(in the rows, 128 means zero)
Rows lie near named flat spaces through zero. A row that begins with a name and a colon came from that space; any other row is followed by the name of its block's space that it lies nearest.
q813q455: [134 160 122 120 121 121 131 138 117 127 128 113 118 131 144 115  95 115
 148 138 140 116 124 108 114 116 124 115 145 110 120 134]
q772q862: [101 139 117 135 142 131 123 122 130 146 165 144 134 107 151 128 129 128
 132 115 146 162 138 108 149 103 126 149 134 118 128 133]
q38q10: [ 94  65  93 160  99 161 142 160 140 138 113 100  91 122 160 108 150 106
 116 216 112  92 127 182 147  97 151 140 132 142 131 128]
[160 159 155  93 127 103 137 121 157 110 136  91 160  97 138 138  87 148
 140 121  96 153  88 102 164 119  68 154 111 155  92 116]  q38q10
q772q862: [174 101 128 144 103 122 148 122 116 120  90 128  80 159  97 137 104 130
 128 128 100 105 139 151 121 166 117 132 146 158 141 143]
q518q113: [127 138 116 167 119  98 136 122 159 121 139 132 146 120 114 122 148 132
 139 135 129 138 159 125  87 139 134 121 128 110 139 130]
q671q359: [149 125  99 121 127 129 128 133 138 136 158 150 152 115 116 136 168 157
 146 146 126 116 140 138 138 120 149 154 150 104 128  88]
q518q113: [127 159 140  93 173 168 120 118  92 128 119 151 120 120 138 115  91 120
 106 141 140  98 114 126 157 109 109 132 131 131 123 142]
[104 116 124 156 128 105 107 156  98 138 100 122 130 120 160 135  84 161
 122  68 104 134 117  82 122 156  99 146 122  89  98  98]  q813q455
q96q131: [203 160 129 166 119 152 111 101 108 170 139 115  81 125 134 143 108 114
 135 147 137  92 143 139 134 171 115  90 138 131 146 154]
[ 57  92 123 106 140  97 152 156 146  84 121 135 192 131 104 139 136 149
 119  98 122 162 122  99 117  81 152 152 120 131 110 111]  q96q131
[115 153 106 105  86 132 144 172 106 138 142 109 104 131 138 119 109 147
 164 104 169 136 119 125 104 130 116 106 141 115 128 123]  q813q455
[134 137 106 120  96 127 120 122 123 145 133 101 121 133 113 124  87 128
 133 133 143 139 100 129 137 131 141 145  95 156 132 130]  q38q10
[138  91 124  38  90 142  90 113 108 141 147 116  64 134  71  82 152 120
 130 128 174 116 127 108 175 126 110  71  90 166 128 143]  q518q113
[107 197 172 121  72  92 160 141 135 131 129  95 103 105 118 130  18 169
 146 129 147 156  30 136 171 106 142 124  70 184 141 143]  q38q10
[ 99 158 135  81 129 144 124 122 152 116 170 119 168  98 141 154 143 117
 133 117 139 121 139 136  89 104 150 146 120  79 118 100]  q772q862
[ 99 130 138 139 156 172 131 137 129  97 137 130 150 152 158 158 171 122
 173 144 148 133 111 152 114 122 115 140 153 184 166 137]  q671q359
[ 93 105 115 106 152 112 160 138 137 101 121 128 160 128 105 128 119 140
 127 116 132 134 127 103 106 105 150 152 119 122 114 105]  q96q131
[166 159  84 112 132 101  89 106 118 153 135 121 119 140  85 124  74 128
 148  83 174 159 120 121 125 168 168 116 104 153 121 140]  q38q10
[153 122 142 123 152 123 125  95 137 120 104 132 139 143 124 112 122  94
 119 159 116 111 126 138 145 103 141 107 147 138 121 127]  q813q455
[108 153 122 131 146 135 128 130 156 142 104 133 141 132 121 113 140 113
 154 141 137 129 129 139 125  92 133 130  99 108 134 123]  q772q862
[128 166 147 101 144 100 123  99  83 101 185 140 181 214 166 124  77 101
 123  69 199 166 133 112 106 155 160  88 156 145 147 121]  q38q10
q671q359: [156 128 122 110 120 114 168 162 119  90 138 171 118 125  85 127 147 102
 148 138 137 154 133 148 126 144 171 120 114  41 139  97]
[133 103 150 112 103 108 135 152 113 150 109 102  98 165 141 138 152 148
 208 116 123  74 151 187 177 135 140 132 149 162 138 141]  q518q113
[132  87 120 112 146 149 163 151 157  95 108 144 118 134 147 134 197 128
 111 150  85 109 147 138 101 107  83 126 137  75 120 116]  q38q10
[158 146 108 145 105  86 142 141 153 123 138 148 145 118 118 136 146 133
 160 138 147 169 157 100 113 146 140 110 142 153 105 122]  q518q113
q38q10: [127 134  96 163  76 114 123 133 110 152 145  59 118 138 141 127  56 126
 149 176 145 150  94 155 174  85 160 125  82 188 142 127]
[112  55 143  84 173 178 114 108 107 117 160 119  82 127 111 133 107 102
  66 129  96 134  77  92 147  92 130 100  91 102 149 114]  q518q113
[163 160 117  90 126 126 132 156 109 132 118 153 134 137 136 120 122 147
 160 139 158 137 145 128 167 129 125 118 156 159 105 138]  q518q113
q96q131: [134 118 115 135 132 121 136 118 119 128 139 135 141 135  97 137 124 139
 134 120 134 100 134 112 111 128 153 152 116 116 112 125]
[130 114 125 130 139 117 128 132 123 130 130 128 136 132 114 120 125 131
 136 121 133 112 141 122 126 127 140 135 119 116 126 129]  q96q131
[127 148 130 106 106 121 154 139 117 133 148 100 110 129 154 128 116 122
 155 123 154 124 105 126 115 122 140 118 139 139 124 146]  q813q455
q813q455: [136 100 126 134 143 135 115 124 143 161 133 141 158 133  86 124 138 126
 103 133 113 150 142 165 139 131 135 115 139 132 136 129]
[  4  86 133  29 128  99 144 197 193  48  85 141 196 134 181 113 190 104
  98 117  95 245  87 134 176  53  94 125 142 157 124 111]  q96q131
[109 135 167 125 118 135 128 120 112 120 117 130  95 122 141 131 110  86
 116 119 159 134 118 138 107 131 124  99 111 164 144 134]  q671q359
[117 128 154 155 124 123  82 131 127 129 160 107  94 107 148 176 142 147
 129 128 150 146 130 122 134  99 134 110 135 187 131 112]  q671q359
[104 108 120 111 140 116 138 139 128  98 134 133 160 133 122 131 138 138
 118 123 125 143 115 130 137 106 134 134 124 128 109 111]  q96q131
[132 107 114 143 147 128 130 125 117 132 141 123 145 134  97 127 124 151
 125 105 140  94 140  98 108 127 154 150 114 120 110 114]  q96q131
[106 151 117 119 145 114 161 158 121 118 124 166 116 144 135 133 163 134
 104 126 104 119 126 134  79 105 147  84 106  86 158 110]  q38q10
[ 84 108 175 208 161 102 135 127 159 148 128 112 131 140 159 164 113 140
 140 115  47  92 133 166  87 143 149 160 168 100 149 152]  q518q113
[130 116  66 122 118 115 116 128  97 143 116  95 124 152 129 122 107 112
 122 157 150 138 148 172 127 107 161 119 114 160 122 111]  q38q10
